Questions about the array below.
1) The last entry, reading row by row?
2) The fifth entry in reading order?
3) The entry just left of the smallest entry?
4) The first entry of the largest entry's row?
5) The entry directly above the largest entry?
6) The entry directly above 33?
7) The entry in the top-right corner?
8) The entry in the top-left corner?
[[  5  16 -24  47 -16  -1  45 -52]
 [  1  14 -23  41 -17  -3  38 -46]
 [  2  -2  39 -29  24  15 -28  62]
 [  5  16 -21  48 -17  -3  46 -48]
 [ 14   2  39 -24  29  13 -27  68]
 [  3  12 -17  39  -9   3  42 -44]
 [ 14   2  43 -29  33  17 -31  74]]
1) 74
2) -16
3) 45
4) 14
5) -44
6) -9
7) -52
8) 5
